Table B holds the same points as the rows below and some others, measured another way and shuffled. Each row below is followed by which row of B it is.
B:
1: [-208    1  113 -197   83  -42  209 -205 -435 -237   83  257  -17 -446
  -65  212   84  133   97   84]
2: [  35   80   42  118  240  416   33  263  -75   84   56 -393  105  178
 -121 -137  516  102  -96   68]
3: [-197   98  -75 -379 -110  -46   16 -155  -40  -56  393  -66  100 -195
 -214  176  -34  -60  440 -236]
4: [-435  794  357    3   13  -41 -263  127  293  -42  141    3  337  -28
   36 -168 -143 -153  156 -648]
5: [  16 -581  -29  -62 -142 -293  587 -379 -175  -91 -558  412 -562 -175
  -11  297   53  146  -35  150]
6: [-134 -303  124   10  217  339  114  263   85 -162  100 -318   35 -134
 -166  105  572  146   30  184]
7: [ -12 -307  211   66  276  397  148  -64 -264   44 -121 -115 -156 -173
  -29  160  437  350  -89  515]
8: [-123 -646   15 -214   -9 -219  388 -447 -253 -149 -172  211 -439 -418
 -174  424   39  277  256  203]
9: [  62 -504  129  -61  317  483  129  181 -532 -220  240 -170   44 -175
   14   -8  657  335 -142  698]
10: [  -7  -76  348  346  -28   61  155  198  294  -93 -485   31 -181   97
  174  -54  282   59 -288 -110]
11: [-284  551  218  -47  -62   52 -363   88  407  -45  332 -378  326   30
 -103 -122  -91  -98  476 -603]
12: [  45  208  -81  -26 -117 -225  293 -102 -281  -61 -161  200  -94   85
   16 -140  -11 -102  -61 -314]
13: [ 108 -466  -93  -42  318  429  297  180 -386   49   58 -265  -85  122
 -110  -86  681  212 -186  531]
14: [ -88  304   -5 -199 -162  -62   -3  -13  -65 -177  299  -57  186  -75
  -37  -72  -35 -141  296 -343]
15: [ 103 -291    2  132   94  371  276  169  -37  -15 -353 -115 -121  144
  -43   61  580  169 -194  333]
16: [-262  190    5 -155  -13 -189  155 -322 -142  -49 -155  170  -61 -133
 -130   88 -141   58  307 -236]
17: [-211  336  -68 -230  -87 -192  109 -148  -57   27   78   88   53   53
  -82 -101 -138 -144  247 -399]
18: [-162  713  354  234   64  308 -290  400  333  -21  103 -308  388  163
   84 -279  212 -110  -46 -433]
19: [-130  224  -28 -314 -186   92 -280   58  126  -68  512 -250  325  101
 -130  -44    4  -77  487 -331]
20: [-142 -516  174   -9  237  173  384  -34 -125 -154 -120   -6 -282 -487
 -186  425  481  254  -84  341]
21: [ -56   34  142  137  118  455   -9  251   10  -63 -245  -69  135   82
  -73  123  540  212 -149  172]
22: [-152   34 -170 -176   -3 -147  411 -124 -159  -52 -113  132 -124 -129
 -228  149  130  -73   88 -216]
23: [ 109  120 -311 -174 -344 -153  407 -178   20    8 -231   91 -139  188
  -41  -24  -21 -244  206 -251]
24: [-102  536  241   98  -73  310 -437  286  436   97  190 -388  356  284
  -35 -133  136  -38  180 -455]
25: [  66    2  210  190  207  472   17  232  -86   11   15 -280   36  -92
  -88  126  554  194 -203  168]
26: [ 129 -253    3  135   39  286  250  264  152    0 -152 -299 -111  188
  -46  -54  533   15 -137  100]
27: [ 330 -389  119  206   51  380  123   31 -212   -9 -158 -265 -196   55
   55   34  472  290 -131  406]
28: [-100  206  345  288  114  295  -23  233  359   44 -152 -263   -5 -100
  -85  159  367   69 -134 -207]
29: [  16   82  171  253   83  181   63  187  304  251 -236 -258 -141  243
  -77  -21  316   25 -203 -248]
30: [-317  403  312  -34  427  532 -275  282  -25  208  429 -335  335  -82
 -173   13  420  137  -61    9]
31: [ -57 -132  339  318  158  128  208  -44  151  111 -503  -18 -341 -126
  -27  230  285  231 -233   22]
32: [ -49 -425  -39  -90   16 -251  526 -346 -327  -37 -356  334 -466 -262
 -144  320  101  167  -59   57]
33: [ -36 -400  309  156  138   61  161    7 -171 -200 -219   72 -214 -200
   49  109  316  292 -167  193]
34: [ 255 -379   -7  195   -7  280  257  361  -32 -254 -155 -252  -54  176
   33 -130  636   65 -204  191]
35: [  48 -310 -127 -287 -175 -205  266 -193 -278 -169  196   73 -153 -100
  -39   21   14  -20  233  -37]
36: [-455  808  413   61  174  220 -367  178  536  262  232 -336  310   25
  -96  -82  -14 -107  177 -586]
37: [  56 -695 -143  -74 -179 -258  668 -230  -44  -43 -596  379 -587  -45
  -89  336  209   74 -132  108]
38: [-212  225  301    4  224  461 -316  243   83  -12  324 -359  320  -40
  -81  -18  348  165  128   19]
39: [  68 -137  207  254  300  357  143  109 -167   44 -137 -284 -133  -70
  -73   34  500  259 -207  219]
40: [ 158 -191  -93   13 -276 -211  441 -385 -121  -96 -472  199 -406 -140
  -44  264  -27   57  139  -77]
41: [-133 -445   80   34   83  -57  566 -155  -75  -72 -555  311 -442 -285
 -109  388  314  171 -200  193]
42: [-199  239   -1 -188 -251  -94  126 -230   73  -19 -270  353  -26  -82
  -81  303  -97  -24  197 -246]
43: [-167  337  -77 -265 -275  -76  -23 -130  180  122  -18  140   92  202
  -62   42 -148 -143  290 -383]
44: [-274  653  285   75   -1  159 -329  229  577  121  260 -432  283   74
 -122  -73   36 -156  246 -672]
45: [-165 -490  217  -87  232   51  266 -266 -214  134 -119  141 -395 -344
 -136  394  222  328  -80  308]
46: [-195  259 -122 -256 -126 -100  182 -272  -26   28  -50   86   -2  -39
 -127   67 -120  -89  370 -224]
47: [   1  -75   87  176  136  255  184  239   47   40 -299 -106  -58  237
  -16  -95  471   89 -249   59]
48: [  35 -468 -100  -76 -100 -212  473 -370 -252 -167 -347  190 -426 -301
 -197  394  108  190  149   46]
49: [-173  337  -62 -317   79   72   27 -167 -391    6  373  -32  191 -136
 -128  -38   -1   -9  292  -72]
50: [-137  159 -269 -365  -36  -88  242 -260 -339   86   27  143   24  171
  -90 -147  -61  -67  278  -53]
51: [-141   53  -46 -280 -117 -179  158 -162 -100  -26  179   96  -44 -105
 -101   65  -66  -85  223 -258]
52: [-285  463  -61 -216   75  -26  114 -118 -113   21  172  -45  141 -132
 -218   16  -11 -104  282 -338]
53: [  56 -150  212  183   19  326   -6  152   79   31 -302  -36  -63  145
   21  116  416  227 -194  149]
54: [-195  520  378  146   56  422 -280  142  400  101   26 -315  238    0
   29    7  164   34  148 -151]
55: [-184  392 -121 -131   90  -81  280 -143 -243  130  -82  130  -22  -43
 -227   64   54  -72   14 -323]
56: [ -13  296 -136 -246 -191   63   31 -165    8  121  170 -125   83  111
  -80  -26  -63 -123  370 -199]
57: [-283  466  313  -14  204  413 -383  187  287  154  395 -491  344   44
  -79 -128  171   40  268 -178]
58: [-313  743  341   52  -18  147 -378  160  519  187  204 -254  285   46
 -107   24  -39 -114  182 -673]
59: [-177  323  296  260  145  234  -48  261  366   99 -187 -233   59   99
  -58  -33  301   16 -130 -302]
60: [ -72  192 -174 -221 -117 -133  224 -281 -169   46  -46   60  -58   58
  -89  -49 -108  -76  304 -197]
61: [ -70 -306 -216 -202   18 -157  567 -282 -364   23 -327  332 -351 -129
 -214  284  178   86  -42   84]
62: [-229   47  -23 -353  -53  -28   90 -284 -214  -51  153  153   19 -240
 -142  226  -50   66  352  -16]
63: [-200  376  122   14  237  300  -96  284  220  324  167 -358  177  343
  -89 -279  286  -79  -60 -233]
64: [   4 -417 -168 -155 -135 -232  630 -322 -237  -59 -462  397 -452 -150
  -93  297  113   47  -31  106]
65: [ -51  -61 -180 -196   36  -44  516 -269 -405  107 -245  310 -261 -156
 -172  262  167   35  -91   95]
66: [  65 -451    3   79  335  300  400  119 -390  -45 -105 -140 -212 -151
 -194  153  667  259 -284  385]
67: [-113 -684    3 -175   92  -52  410 -337 -324 -174 -237  183 -371 -342
 -153  357  220  326  159  397]
68: [  27 -176 -291 -395    6  100  317 -293 -621  -14  125  130  -46  -86
 -145  113  165  113  213  340]
69: [ -48  204  295  145   -3  389 -293  176  255   79  -46 -211  156  135
  -10   80  273  161   23  -87]
70: [  -4 -188  -73 -119  -69  -73  443 -384 -370 -143 -323  273 -282 -328
  -99  332   80  151  126  172]
71: [ -49 -385  214  123  171  145  257   26   34   54 -233  -56 -307 -131
  -80  210  392  208 -193  162]
72: [-225  368   21 -202  -52  -49 -172 -112  179   51  359 -315  167   -5
 -204  -44 -136  -83  531 -501]

[  67   30  -49  -82 -136  -95  -50 -140 -218  346 -217  570  118  146
   57  319   96   51  224   24  210  -64 -138  -10  -82]  50
[ 401   80   79  223 -298  103   65 -102  -59  -74   72  -56 -380  294
 -111 -369  -58 -408   60   60   80  154  -73   -2 -277]  26
[ 268  142  357  -85   75  -40  181  200 -267  178  -63  327 -191  360
  130  223   34 -108  235 -189  231   32  -49 -191 -469]  36
[ 115  -91 -307  122 -438    5 -266 -143 -106  -85  125  -97 -318    0
 -266 -536 -125  -98  159  111   93  -56   43  -46 -167]  63
[ 102  -30  330 -385  418 -204   23  151 -267  182 -334  203  402  108
  237  414   24  -88  -15 -159  162  -53  166 -462 -340]  10
[ -70  129  -35 -117    5  -27  -14  119 -262  -90 -127  -41 -166   63
   35  -81 -234  124  272  -85   83 -164   30  -18 -100]  47
[ 139 -232 -210  218  281   51 -195  -15  -68 -254 -177 -284  308    5
  344   38  -70   86  153   -8 -282  -55  325   24   86]  28
[ -63  133  -47 -120  -81 -214   96   62 -408   -1  -22  -82  -50  -24
 -293 -436 -249 -175  170  -39  167   25  -51 -188 -143]  49
[ -18   21 -320  135 -550 -114 -111 -204 -263 -104  240   23 -284   13
 -478 -639 -274 -130  160   21   29    9 -197  269   65]  61
[  55  244  -33  160 -211  -15  107  -41 -332    2  -40   42 -278   94
 -186 -330  -97 -158  292   88  189   40 -160  -64 -149]  7
[ 210  202  552 -186   11 -229  299   81 -432  268   19  716    4  432
 -113  354   10 -242   68 -330  257  106 -310  -19 -404]  3
[-181  212 -263  225  -95   75 -157 -188 -229 -279 -174 -402 -145 -139
   37 -420 -229 -122  157  274 -202 -131   31   97  324]  35
[  19   -5 -109  109   91   47 -113  -25 -194 -144 -199  -38   67   22
  120   24  -97   50  204   35  -23 -125  123  -37  -41]  64
[ 147  -84   59 -127   68 -229  -15   99 -247  114   21   75  133  113
   90   -4  -22   67  172 -189   37   61   34 -130 -165]  32
[ 220 -321 -355   15 -244  -62 -311 -284   85 -423  -18 -307  210  -87
 -285 -437 -232  159 -102  -41   43   -6   43   59  -30]  21
[  37  194    8  171   79   97  106  -19 -293 -142 -273   22  -38   90
  -24  -39 -123 -143  228   86  130  -58   -8  -92 -150]  54
[  48   49   31  -13  -38  -96  -94  -52 -244 -100  -43  -70  -14   29
  -57 -194 -109 -114   65   -1   25  -29   10 -124 -108]  51
[ 168  206   18  -14  145  178  229  232  -80 -155 -310 -261 -268  223
  276  -19 -226  152  388  -68  149  -60   70  -26 -195]  67
[ 172  135 -197  266 -296   54   17 -201 -118   73  -80   16 -196  133
   30 -244  -10 -132  262  190   15   92 -140  138   95]  60
[  74    0  199 -294  202 -211   42  101 -287  311 -216  415  269  173
  205  424   32   36  151 -180  143  -45   16 -188 -201]  17
[ 165  -90 -252  200 -158  130 -147 -171  -37 -143 -130  -75  -41   84
  -11 -190 -137 -176   98  127  -59  -50  116  106   -6]  41
[ -87  260   21  -11   18 -133  -15   59 -311  -60  -34 -364 -194  -36
  188 -325 -128   26  252   48 -120  -14  -32  -81  151]  12
[ -36  -91    6 -264  226 -362  186   95 -478  209 -169  327  545   23
 -232   59 -176 -161   97 -220  185   71   22 -201 -173]  70
[-159  363  227 -157  322   14  238  248 -390  -81 -310  -63 -110  158
  256  154 -304  -70  255 -113  -33 -165   34   21    2]  34
[ -47   87   11   45   20  -18 -131   99 -296 -204   -4  -47 -200   45
   56  -75 -134  203  291  -98   14 -178   40  -36 -149]  30
[  81  -28 -393  119 -348   50 -140  -18 -103 -321   75 -555 -399  -81
 -341 -886 -344 -125  190  121   97  -27  132 -113 -162]  13
[ 365 -125  241 -117  181 -103   95  100 -114  307 -113  431  217  397
  371  506  106  -60  128 -248   -4   90   58   17 -223]  22
[ -29  169  -73  144 -451 -143  -44 -181 -360 -225  261  -27 -336   36
 -493 -631 -269 -182   89  -23   26   28 -281  208    8]  58
[ 217   95  209  -19  -24   22  -82   33 -126 -409  -44 -188 -228   97
  -95 -165  -90  271  133 -140  298  -74  -80 -257 -457]  43
[  87  176   -1  109   80  -26  225  102 -249   10  -96   -6  -63  232
  273   48 -151  106  375 -132 -120   57  -95  291  150]  48
[ 106  -28  128 -203 -135 -308   39 -126 -362  342  -39  594  266  147
 -281   91   20 -288  -17 -101  253   88 -174 -161 -246]  5
[ 437 -189 -106  -24 -234 -103   38 -242   65  158  -64   86  202  225
  -58 -167  -40 -318  -95   -6   31  250  -61   92  -27]  11
[ 286  224  421  137  113  -21  187   46 -314  135 -113  424  -72  345
  192  360  205  -34  264 -102  211   87 -194 -159 -371]  56
[ 116   23 -121  165  330  228   -1   67  -56  -93 -476  -49  131  129
  532  395  -17  240  383   61  -36 -146  215    4    0]  46
[   6 -145  -54  -95  128 -224 -123  -84 -319  134 -184  407  477   -2
  -10  292   52  146  137  -99  130  -56    8 -151 -117]  68
[ 303 -320 -467  376 -573  -44 -472 -463   50 -200  234 -221  -46 -106
 -346 -722   49 -137  -28  239  -34  118    9  -21  -17]  45
[-139  250 -311   36 -251  108  -88 -115 -123 -395 -162 -697 -387 -151
 -188 -809 -455 -218   83  266  -41 -121   52    7  184]  4
